rop: 140; 84; 76; 67; 44; 137
nifa: 140; 137; 76; 84; 67; 44
Lemov: 83; 67; 138; 84; 67; 44
asked: 140; 137; 76; 84; 67; 44 | nifa
asked: 137; 76; 84; 67; 44 | nifa
asked: 137; 76; 84; 67 | nifa
asked: 140; 137; 76; 84; 67 | nifa
asked: 84; 76 | rop

bap: 112; 91; 108; 77; 100; 121; 116; 55; 122; 55; 94; 61; 130; 122; 97; 121; 113; 89; 106; 75
sanov: 112; 91; 108; 77; 100; 121; 116; 55; 122; 55; 94; 61; 130; 122; 98; 121; 113; 89; 106; 75
noku: 122; 111; 86; 33; 69; 112; 111; 86; 106; 63; 147; 69; 115; 90; 121; 109; 134; 74; 80; 131
siket: 114; 92; 108; 77; 99; 123; 117; 59; 121; 55; 94; 61; 132; 78; 97; 122; 113; 89; 109; 76
Vapag: 122; 98; 110; 82; 99; 123; 122; 85; 121; 66; 82; 65; 134; 107; 97; 122; 113; 89; 109; 76
asked: 112; 91; 108; 77; 100; 121; 116; 55; 122; 55; 94; 61; 130; 122; 98; 121; 113; 89; 106; 75 | sanov
asked: 112; 91; 108; 77; 100; 121; 116; 55; 122; 55; 94; 61; 130; 122; 97; 121; 113; 89; 106; 75 | bap

biva: 92; 88; 150; 65; 165; 82; 144
nabat: 150; 65; 164; 82; 144; 82; 144
zabe: 152; 65; 165; 65; 165; 82; 144
asked: 88; 150; 65; 165 | biva
asked: 65; 164; 82; 144 | nabat
asked: 150; 65; 165; 82; 144 | biva
asked: 150; 65; 165 | biva
asked: 150; 65; 164; 82; 144; 82; 144 | nabat

Rir: 91; 37; 116; 119; 113; 163; 148; 102
loma: 56; 151; 139; 188; 79; 48; 141; 87
Dunem: 104; 75; 61; 86; 69; 87; 34; 37
Leb: 68; 87; 141; 139; 79; 188; 48; 54
asked: 113; 163 | Rir
asked: 151; 139; 188 | loma
asked: 141; 139; 79; 188; 48 | Leb
asked: 68; 87; 141; 139 | Leb
asked: 87; 141; 139; 79 | Leb
asked: 69; 87 | Dunem
asked: 188; 79 | loma

peg: 11; 93; 79; 118; 132; 114
vur: 80; 38; 75; 103; 165; 38
noze: 11; 93; 79; 118; 78; 38
asked: 93; 79; 118; 78 | noze
asked: 78; 38 | noze
asked: 118; 78 | noze

Keru: 53; 130; 95; 98; 92; 96; 82; 67; 91; 87; 87; 82; 120; 73; 118; 94; 89; 94; 114; 110; 94; 97; 107; 123; 104; 99; 114; 124; 84; 80; 31; 122; 106; 91; 86; 80; 109; 110; 86; 100; 116; 89; 105; 112; 105; 100; 90; 80; 104; 83; 101; 86; 127; 164; 89; 89; 70
vafo: 125; 27; 88; 128; 85; 87; 112; 77; 100; 91; 96; 110; 101; 124; 131; 108; 103; 90; 97; 116; 105; 95; 110; 100; 110; 102; 101; 102; 97; 87; 30; 92; 100; 115; 97; 106; 102; 94; 100; 100; 90; 110; 100; 95; 145; 84; 100; 82; 104; 89; 72; 97; 119; 85; 88; 79; 87
Kaled: 53; 130; 95; 98; 92; 96; 82; 67; 91; 87; 87; 82; 120; 73; 118; 94; 89; 94; 114; 110; 94; 97; 107; 123; 104; 99; 114; 124; 84; 80; 31; 122; 106; 92; 112; 121; 107; 114; 104; 102; 106; 116; 70; 55; 93; 91; 109; 91; 108; 109; 97; 111; 96; 130; 125; 107; 110
mizi: 53; 130; 95; 98; 92; 96; 82; 67; 91; 87; 87; 82; 120; 73; 118; 94; 89; 94; 114; 110; 94; 97; 107; 123; 104; 99; 114; 124; 91; 106; 84; 122; 86; 80; 31; 80; 109; 94; 86; 100; 116; 89; 105; 112; 105; 100; 90; 80; 104; 83; 101; 86; 127; 164; 89; 89; 70
guma: 74; 173; 138; 96; 104; 78; 109; 101; 100; 113; 114; 82; 73; 120; 96; 45; 98; 104; 118; 101; 84; 110; 75; 126; 93; 99; 105; 116; 107; 121; 100; 91; 103; 96; 70; 107; 114; 94; 94; 81; 97; 83; 115; 79; 97; 101; 96; 101; 105; 95; 101; 125; 53; 113; 120; 93; 87
asked: 124; 84; 80; 31; 122; 106; 91; 86 | Keru
asked: 53; 130; 95; 98; 92; 96; 82; 67; 91; 87; 87; 82; 120; 73; 118; 94; 89; 94; 114; 110; 94; 97; 107; 123; 104; 99; 114; 124; 91; 106; 84; 122; 86; 80; 31; 80; 109; 94; 86; 100; 116; 89; 105; 112; 105; 100; 90; 80; 104; 83; 101; 86; 127; 164; 89; 89; 70 | mizi

ruz: 123; 129; 139; 43; 71; 124; 119
Gakek: 83; 96; 71; 153; 61; 172; 130
liler: 63; 102; 95; 17; 65; 34; 112
Moki: 114; 117; 76; 101; 103; 120; 72
bet: 78; 105; 119; 121; 91; 74; 76
lafa: 106; 103; 103; 73; 101; 102; 29
dipo: 81; 82; 88; 21; 161; 82; 158
Kef: 83; 96; 71; 153; 61; 172; 113
murut: 114; 117; 76; 82; 111; 138; 88
Seda: 73; 106; 103; 101; 103; 120; 165
asked: 73; 106; 103; 101; 103; 120; 165 | Seda
asked: 73; 106; 103; 101; 103 | Seda
asked: 101; 102 | lafa
asked: 123; 129; 139; 43; 71; 124 | ruz
asked: 73; 101 | lafa
asked: 88; 21; 161 | dipo

Suke: 49; 136; 136; 94; 45; 91
bisu: 19; 136; 94; 136; 83; 113
Gure: 74; 175; 100; 92; 152; 74
Mov: 119; 83; 155; 98; 27; 105
guza: 19; 136; 94; 74; 175; 99
Lan: 19; 136; 94; 74; 146; 85
asked: 136; 94; 136 | bisu
asked: 74; 146; 85 | Lan
asked: 74; 175; 99 | guza
asked: 152; 74 | Gure
asked: 45; 91 | Suke

Nelu: 63; 100; 62; 32; 90; 99; 118; 88; 77
raka: 99; 80; 63; 99; 62; 142; 110; 31; 31
Foleb: 99; 80; 63; 99; 62; 142; 110; 79; 154
Vit: 97; 95; 116; 154; 10; 59; 105; 125; 76
asked: 10; 59 | Vit
asked: 99; 80; 63; 99; 62; 142; 110; 31; 31 | raka
asked: 63; 100 | Nelu
asked: 99; 80; 63; 99; 62; 142; 110; 79; 154 | Foleb

vozo: 113; 47; 79; 80
gef: 83; 73; 29; 92
Lik: 98; 136; 85; 154
bal: 121; 79; 47; 80
asked: 47; 79; 80 | vozo
asked: 79; 47 | bal

